Here is a tiny trained network, its code and every weight. The questions are about switching its units off for an input and a class, where a switched-off unit gives its printed mean instead of its output.

import numpy as np


def w(rows, s, z=0):
    codes = np.array(rows[::2]) - 128.0
    scale = np.full(codes.shape[1], s)
    scale[-1] = z or s
    return codes * scale


def norm(h):
    return h / np.sqrt((h * h).mean(-1, keepdims=True) + 1e-5)


def f(y):
    return y / 2 * (1 + np.tanh(0.7978845608 * (y + 0.044715 * y**3)))


def log_softmax(a):
    a = a - a.max(-1, keepdims=True)
    return a - np.log(np.exp(a).sum(-1, keepdims=True))


def net(x, mask):
    res = np.array(x, float).reshape(1, 8) / 4 @ E
    u = 0
    for l in range(3):
        y = f(norm(res) @ A[l][:, :-1].T + A[l][:, -1])
        res = res + np.where(mask[u : u + 9], y, B[l][:, -1]) @ B[l][:, :-1]
        u += 9
    return log_softmax(norm(res)[-1] @ U[:, :-1].T + U[:, -1])


A, B = {}, {}
E = w([
[107,125,209,197,193,124,69,71,60,138],'x0',
[211,249,130,183,106,192,115,154,103,171],'x1',
[53,141,175,138,105,223,189,134,148,57],'x2',
[129,131,131,128,130,126,128,128,130,127],'x3',
[102,120,72,129,246,187,83,172,180,132],'x4',
[127,128,129,127,130,128,129,128,128,127],'x5',
[73,135,83,174,92,136,109,99,147,193],'x6',
[73,118,165,89,184,127,250,198,52,253],'x7',
],0.0053)
A[0] = w([
[109,34,105,137,118,88,107,101,202,71,65],'L0N1',
[1,198,143,134,90,157,145,159,178,60,82],'L0N2',
[46,150,52,169,84,133,143,24,216,240,81],'L0N3',
[141,145,33,77,58,132,147,152,162,104,70],'L0N4',
[241,122,160,33,199,126,174,142,107,31,81],'L0N5',
[74,112,127,184,99,134,90,147,138,158,10],'L0N6',
[207,96,54,109,132,57,78,134,128,211,21],'L0N7',
[90,182,55,85,219,200,65,185,182,105,32],'L0N8',
[120,153,21,7,76,154,205,123,233,138,2],'L0N9',
],0.0058,0.0037)
B[0] = w([
[144,183,105,125,147,115,151,120,143,86,239],'L0N1',
[245,84,102,67,148,199,112,106,39,138,228],'L0N2',
[143,55,133,201,132,93,127,244,1,18,229],'L0N3',
[83,215,201,121,131,113,75,140,160,140,217],'L0N4',
[127,77,116,236,100,115,82,230,30,101,236],'L0N5',
[131,130,199,121,161,121,107,151,96,85,93],'L0N6',
[229,110,97,66,151,126,82,105,60,170,202],'L0N7',
[160,84,158,232,100,89,167,90,172,210,254],'L0N8',
[120,108,205,68,111,124,56,204,183,148,252],'L0N9',
],0.0078,0.0024)
A[1] = w([
[162,136,176,111,2,88,154,66,108,118,3],'L1N1',
[73,80,129,117,165,64,167,125,153,71,79],'L1N2',
[138,103,93,143,232,172,128,148,189,136,114],'L1N3',
[94,198,131,220,140,150,88,200,82,131,147],'L1N4',
[145,152,141,155,91,138,67,74,147,118,134],'L1N5',
[137,140,127,108,108,128,193,163,131,188,74],'L1N6',
[128,142,148,127,110,190,169,108,135,109,51],'L1N7',
[152,127,170,90,23,107,180,115,93,108,69],'L1N8',
[77,131,188,158,177,130,59,59,85,129,69],'L1N9',
],0.0079,0.0034)
B[1] = w([
[136,75,159,189,169,105,152,119,210,166,188],'L1N1',
[159,123,81,48,33,110,206,115,88,132,161],'L1N2',
[124,77,182,189,23,48,182,80,151,168,182],'L1N3',
[164,115,117,105,81,81,177,152,122,79,253],'L1N4',
[59,177,103,145,220,135,152,157,145,118,198],'L1N5',
[64,201,134,146,183,111,90,118,154,92,163],'L1N6',
[181,120,94,97,148,138,115,98,113,157,136],'L1N7',
[144,67,105,208,136,110,94,132,165,210,201],'L1N8',
[149,173,203,37,2,129,55,248,181,188,170],'L1N9',
],0.0073,0.005)
A[2] = w([
[64,147,138,118,211,140,158,140,125,172,3],'L2N1',
[64,115,151,163,155,171,139,70,98,83,50],'L2N2',
[133,167,243,79,92,113,76,120,100,160,147],'L2N3',
[181,247,69,185,166,139,157,139,116,162,116],'L2N4',
[90,137,126,87,160,99,187,180,66,187,153],'L2N5',
[134,82,177,142,106,254,184,147,150,111,112],'L2N6',
[138,65,73,19,141,92,97,64,124,123,151],'L2N7',
[184,213,133,141,92,105,152,126,152,88,233],'L2N8',
[139,137,73,155,149,133,62,99,177,46,88],'L2N9',
],0.0075,0.004)
B[2] = w([
[140,144,162,204,179,151,80,121,99,92,123],'L2N1',
[170,183,183,85,55,88,40,120,121,144,112],'L2N2',
[121,126,49,86,132,153,110,176,219,126,199],'L2N3',
[117,82,156,86,70,200,187,89,110,118,208],'L2N4',
[106,209,124,190,181,135,58,55,168,15,224],'L2N5',
[209,157,81,90,157,35,28,103,79,204,198],'L2N6',
[139,122,165,82,79,255,174,95,93,139,177],'L2N7',
[23,100,117,74,141,174,166,129,117,120,254],'L2N8',
[91,200,170,173,231,53,119,108,85,132,186],'L2N9',
],0.0081,0.005)
U = w([
[86,165,151,85,112,123,59,208,208,148,152],'0',
[53,218,148,189,231,118,134,45,120,68,105],'1',
[142,62,169,228,110,72,164,91,162,210,88],'2',
[132,95,126,181,113,103,112,200,10,60,93],'3',
[209,139,116,69,171,161,53,48,56,190,71],'4',
[87,107,123,90,93,194,214,88,113,120,255],'5',
],0.013,0.005)

Each question gives the input, the list of numbers given to net, and the class t.
The units are the neurons (one row each of A and B). Each row of codes is followed by its name. A weight is (code - 128) times the scale printed after its matrix; where a second scale follows, it is the last column's (A, B and U).
mask holds one flag per neuron, layer by layer. A switched-off neuron (its flag False) gives its mean, the last column of its row in B, instead of its output. The means were averaged over made-up inputs and are rounded, as every weight is.
A unit's drop is (log p(t) with every unit on - log p(t) with that unit switched off) / (log p(t) with every unit on - log p(t) with every unit switched off).
The circuit of an input: a set's keep is (log p(t) with only the set's units on - log p(t) with every unit switched off) / (log p(t) with every unit on - log p(t) with every unit switched off). Starting from the 12 units with the biggest drops (on a tie, the unit counted first), units are removed one at a time, each time the one whose removal leaves the highest keep (on an exact tie, the one counted first), for as long as the keep stays at least 0.8.
units of the circuit, in order: the units of the circuit, biggest drop first
k most important neurons: the k neurons with the biggest drops, biggest first
k most important neurons of layer l: the k neurons of layer l with the biggest drops, biggest first
input [-3,6,4,7,-7,-4,7,4], class 2: units of the circuit, in order	L1N8
input [-5,-8,-1,-7,1,-8,4,8], class 1: 2 most important neurons	L2N5, L1N6
input [7,2,-7,-5,5,-7,0,6], class 0: units of the circuit, in order	L1N9, L2N3
input [-6,8,-1,-2,-8,4,-7,-5], class 2: 3 most important neurons	L1N1, L1N8, L0N1
input [-5,1,-6,-5,2,-7,-6,-1], class 3: 4 most important neurons	L0N5, L1N9, L2N6, L0N2
input [2,8,7,1,4,8,-7,-6], class 5: 3 most important neurons of layer 0	L0N3, L0N9, L0N8
input [6,-2,-4,-6,-5,-5,7,-2], class 3: 2 most important neurons	L0N3, L0N4
input [5,-3,8,6,4,0,-4,-5], class 4: 3 most important neurons	L0N2, L2N6, L0N4
input [-1,7,2,5,-6,-7,2,-4], class 5: 2 most important neurons	L2N4, L1N5
input [-5,-3,6,3,1,-8,-1,-5], class 4: units of the circuit, in order	L0N2, L2N6
input [-4,-8,-1,-1,8,7,-7,8], class 1: 2 most important neurons	L2N5, L1N4
input [-6,0,0,7,-5,3,-2,-8], class 1: units of the circuit, in order	L2N9, L1N5
input [0,7,7,3,6,0,-3,5], class 4: 3 most important neurons of layer 0	L0N2, L0N1, L0N4
input [8,3,3,6,6,-6,-4,8], class 0: 4 most important neurons	L1N9, L2N3, L1N5, L1N3
input [-2,2,4,7,-4,-5,1,-5], class 1: units of the circuit, in order	L1N5
input [-2,-8,-8,-3,-8,-4,-1,8], class 1: 3 most important neurons	L2N5, L1N6, L1N3
input [-4,-7,-5,-8,-4,2,6,-3], class 5: 4 most important neurons of layer 0	L0N5, L0N2, L0N1, L0N8
input [5,2,7,2,4,1,5,6], class 4: units of the circuit, in order	L2N6, L0N2
input [0,-3,5,0,-8,-3,1,7], class 2: 3 most important neurons	L1N8, L1N1, L1N5
input [1,6,8,-2,3,7,0,-3], class 4: units of the circuit, in order	L2N6
